Below are the code and all the weights of a small trained network. Each question names an input and a target symbol and asks about switching units off, where a switched-off unit gives its printed mean instead of its output.

import numpy as np


def w(rows, s, z=0):
    codes = np.array(rows[::2]) - 128.0
    scale = np.full(codes.shape[1], s)
    scale[-1] = z or s
    return codes * scale


def f(y):
    return y / 2 * (1 + np.tanh(0.7978845608 * (y + 0.044715 * y**3)))


def softmax(a):
    e = np.exp(a - a.max(-1, keepdims=True))
    return e / e.sum(-1, keepdims=True)


def log_softmax(a):
    a = a - a.max(-1, keepdims=True)
    return a - np.log(np.exp(a).sum(-1, keepdims=True))


def net(x, mask):
    ids = ['αβδεθμπψω'.index(c) for c in x.split()]
    T = len(ids)
    res = E[ids] + P[:T]
    u = 0
    for l in range(2):
        r = res
        for j in range(2):
            rows = slice(3 * j, 3 * j + 3)
            q, k, v = (r @ M[l][rows].T for M in (Q, K, V))
            z = softmax(np.where(np.tri(T) > 0, q @ k.T / 3**0.5, -1e9)) @ v
            o = O[l][rows]
            res = res + np.where(mask[u + j], z, o[:, -1]) @ o[:, :-1]
        u += 2
        y = f(res @ A[l][:, :-1].T + A[l][:, -1])
        res = res + np.where(mask[u : u + 8], y, B[l][:, -1]) @ B[l][:, :-1]
        u += 8
    return log_softmax(res[-1] @ U[:, :-1].T + U[:, -1])


Q, K, V, O, A, B = {}, {}, {}, {}, {}, {}
E = w([
[136,105,82],'α',
[150,111,135],'β',
[80,82,158],'δ',
[182,141,121],'ε',
[95,86,104],'θ',
[180,136,144],'μ',
[104,92,125],'π',
[253,160,141],'ψ',
[154,116,124],'ω',
],0.017)
P = w([
[31,191,133],'0',
[60,159,108],'1',
[199,48,153],'2',
[130,42,168],'3',
[75,184,57],'4',
[169,146,18],'5',
[165,5,197],'6',
[68,191,56],'7',
[249,163,24],'8',
[183,5,231],'9',
[57,194,48],'10',
[183,114,7],'11',
],0.014)
Q[0] = w([
[68,165,221],'0.h0',
[131,73,75],'0.h0',
[135,11,130],'0.h0',
[115,117,174],'0.h1',
[138,127,176],'0.h1',
[68,86,82],'0.h1',
],0.012)
K[0] = w([
[2,127,157],'0.h0',
[187,16,114],'0.h0',
[137,76,11],'0.h0',
[132,120,46],'0.h1',
[243,193,50],'0.h1',
[79,218,167],'0.h1',
],0.0089)
V[0] = w([
[62,81,109],'0.h0',
[251,66,113],'0.h0',
[160,138,91],'0.h0',
[141,180,132],'0.h1',
[120,90,132],'0.h1',
[135,132,68],'0.h1',
],0.013)
O[0] = w([
[150,17,2,91],'0.h0',
[233,173,110,246],'0.h0',
[165,171,68,159],'0.h0',
[212,199,190,118],'0.h1',
[134,117,134,136],'0.h1',
[88,116,52,126],'0.h1',
],0.0054,0.013)
A[0] = w([
[207,130,157,46],'0.n0',
[127,84,172,40],'0.n1',
[156,122,185,140],'0.n2',
[136,36,205,14],'0.n3',
[42,189,38,48],'0.n4',
[192,63,116,113],'0.n5',
[68,246,136,146],'0.n6',
[234,85,181,2],'0.n7',
],0.011,0.0038)
B[0] = w([
[93,109,121,231],'0.n0',
[150,118,30,133],'0.n1',
[37,43,74,162],'0.n2',
[177,143,103,160],'0.n3',
[167,192,1,166],'0.n4',
[8,123,122,204],'0.n5',
[126,240,144,173],'0.n6',
[96,84,100,251],'0.n7',
],0.0072,0.011)
Q[1] = w([
[80,136,158],'1.h0',
[210,126,186],'1.h0',
[143,98,190],'1.h0',
[106,93,123],'1.h1',
[163,134,146],'1.h1',
[104,9,212],'1.h1',
],0.014)
K[1] = w([
[90,110,208],'1.h0',
[197,251,196],'1.h0',
[19,202,129],'1.h0',
[69,140,132],'1.h1',
[172,225,141],'1.h1',
[17,237,160],'1.h1',
],0.011)
V[1] = w([
[80,46,121],'1.h0',
[93,142,170],'1.h0',
[113,171,117],'1.h0',
[132,186,90],'1.h1',
[180,190,56],'1.h1',
[192,188,252],'1.h1',
],0.012)
O[1] = w([
[81,188,86,175],'1.h0',
[112,55,91,99],'1.h0',
[70,68,88,124],'1.h0',
[163,178,63,129],'1.h1',
[208,254,108,113],'1.h1',
[174,28,115,2],'1.h1',
],0.0088,0.019)
A[1] = w([
[127,118,232,120],'1.n0',
[190,133,140,162],'1.n1',
[152,230,227,137],'1.n2',
[195,73,148,128],'1.n3',
[61,7,130,138],'1.n4',
[183,124,97,244],'1.n5',
[13,154,151,55],'1.n6',
[170,203,72,115],'1.n7',
],0.011)
B[1] = w([
[179,96,80,134],'1.n0',
[150,66,49,134],'1.n1',
[120,64,94,253],'1.n2',
[70,158,50,133],'1.n3',
[127,121,159,137],'1.n4',
[100,91,246,172],'1.n5',
[147,62,127,236],'1.n6',
[176,160,148,244],'1.n7',
],0.013,0.019)
U = w([
[209,175,73,100],'α',
[31,210,155,149],'β',
[6,128,56,82],'δ',
[213,146,198,132],'ε',
[156,159,9,59],'θ',
[53,129,255,249],'μ',
[100,167,39,115],'π',
[233,53,81,7],'ψ',
[64,250,194,253],'ω',
],0.007,0.0059)

Each question gives the input, a string of symbols that net reads in full, and the target symbol t.
The units are the heads (3 rows each of Q, K, V and O) and the neurons (one row each of A and B). Each row of codes is followed by its name. A weight is (code - 128) times the scale printed after its matrix; where a second scale follows, it is the last column's (O, A, B and U).
mask holds one flag per unit, layer by layer, with each layer's heads first. A switched-off unit (its flag False) gives its mean, the last column of its rows in O or B, instead of its output. The means were averaged over made-up inputs and are rounded, as every weight is.
A unit's drop is (log p(t) with every unit on - log p(t) with that unit switched off) / (log p(t) with every unit on - log p(t) with every unit switched off).
The circuit of an input: a set's keep is (log p(t) with only the set's units on - log p(t) with every unit switched off) / (log p(t) with every unit on - log p(t) with every unit switched off). Starting from the 12 units with the biggest drops (on a tie, the unit counted first), units are removed one at a time, each time the one whose removal leaves the highest keep (on an exact tie, the one counted first), for as long as the keep stays at least 0.8.
circuit, biggest first: the units of the circuit, biggest drop first
most important unit: the unit with the biggest drop
top k neurons: the k neurons with the biggest drops, biggest first
top k neurons in layer l: the k neurons of layer l with the biggest drops, biggest first
which heads matter: for each layer, one digit per head in row order, 1 if its drop is at least 0.15 and else 0, layers parted by /
input ω ε α ε θ, target θ: circuit, biggest first => (1.h1, 0.h0)
input π μ μ β β δ μ ε θ, target δ: which heads matter => 00 / 01
input ω δ ψ π α δ, target ψ: which heads matter => 10 / 10
input ψ ψ δ θ μ μ α, target ψ: top 3 neurons in layer 0 => (0.n6, 0.n4, 0.n7)
input ω μ δ μ ω β μ μ μ α θ, target θ: which heads matter => 00 / 11
input π ω ψ ε β, target ψ: which heads matter => 10 / 10
input α δ θ θ δ μ ω μ ω β, target α: circuit, biggest first => (1.h1, 0.n4, 0.n6)
input δ μ ω β θ ω θ, target δ: top 3 neurons in layer 1 => (1.n6, 1.n5, 1.n7)
input μ θ θ μ ψ ε β μ ω ε α, target α: which heads matter => 10 / 00
input ε μ μ μ μ ψ α, target ε: circuit, biggest first => (1.h1, 1.n5, 1.n7)
input π ε μ β μ ε, target μ: circuit, biggest first => (1.h1, 1.n5, 1.n6)
input μ π μ π ψ, target ψ: which heads matter => 10 / 10
input θ ω θ ε μ ψ θ δ π β, target θ: which heads matter => 10 / 01
input θ ω ψ ω ε ω δ, target θ: top 4 neurons in layer 0 => (0.n4, 0.n5, 0.n1, 0.n2)
input ψ ω δ, target ψ: top 2 neurons => (0.n6, 1.n1)
input δ μ ε α, target δ: which heads matter => 11 / 01
input δ δ ω μ, target δ: most important unit => 0.h0
input π δ μ μ δ ω ψ δ, target δ: top 3 neurons in layer 1 => (1.n6, 1.n5, 1.n7)
input ε β π, target ε: top 3 neurons in layer 1 => (1.n5, 1.n2, 1.n7)
input μ μ ω, target μ: which heads matter => 11 / 01
input μ α μ β ε ω α δ ω, target ω: most important unit => 0.n0
input ω δ μ ω μ μ α, target ω: top 2 neurons => (0.n4, 1.n2)
input μ δ ω, target μ: top 3 neurons => (1.n5, 1.n2, 1.n4)
input ω μ μ δ θ μ δ, target ω: top 2 neurons in layer 0 => (0.n4, 0.n3)
input β ω ε δ μ ψ β, target ω: which heads matter => 10 / 11
input θ α ψ ε μ ψ δ δ π ω, target θ: top 2 neurons => (0.n4, 1.n2)
input ε θ μ α, target ε: top 2 neurons in layer 0 => (0.n4, 0.n6)
input μ ω ε ε ω μ ω δ μ θ ω μ, target μ: top neuron => (0.n0)
input α μ μ μ, target α: top neuron => (0.n4)
input α δ δ δ ω μ δ, target α: top 2 neurons => (0.n4, 1.n7)
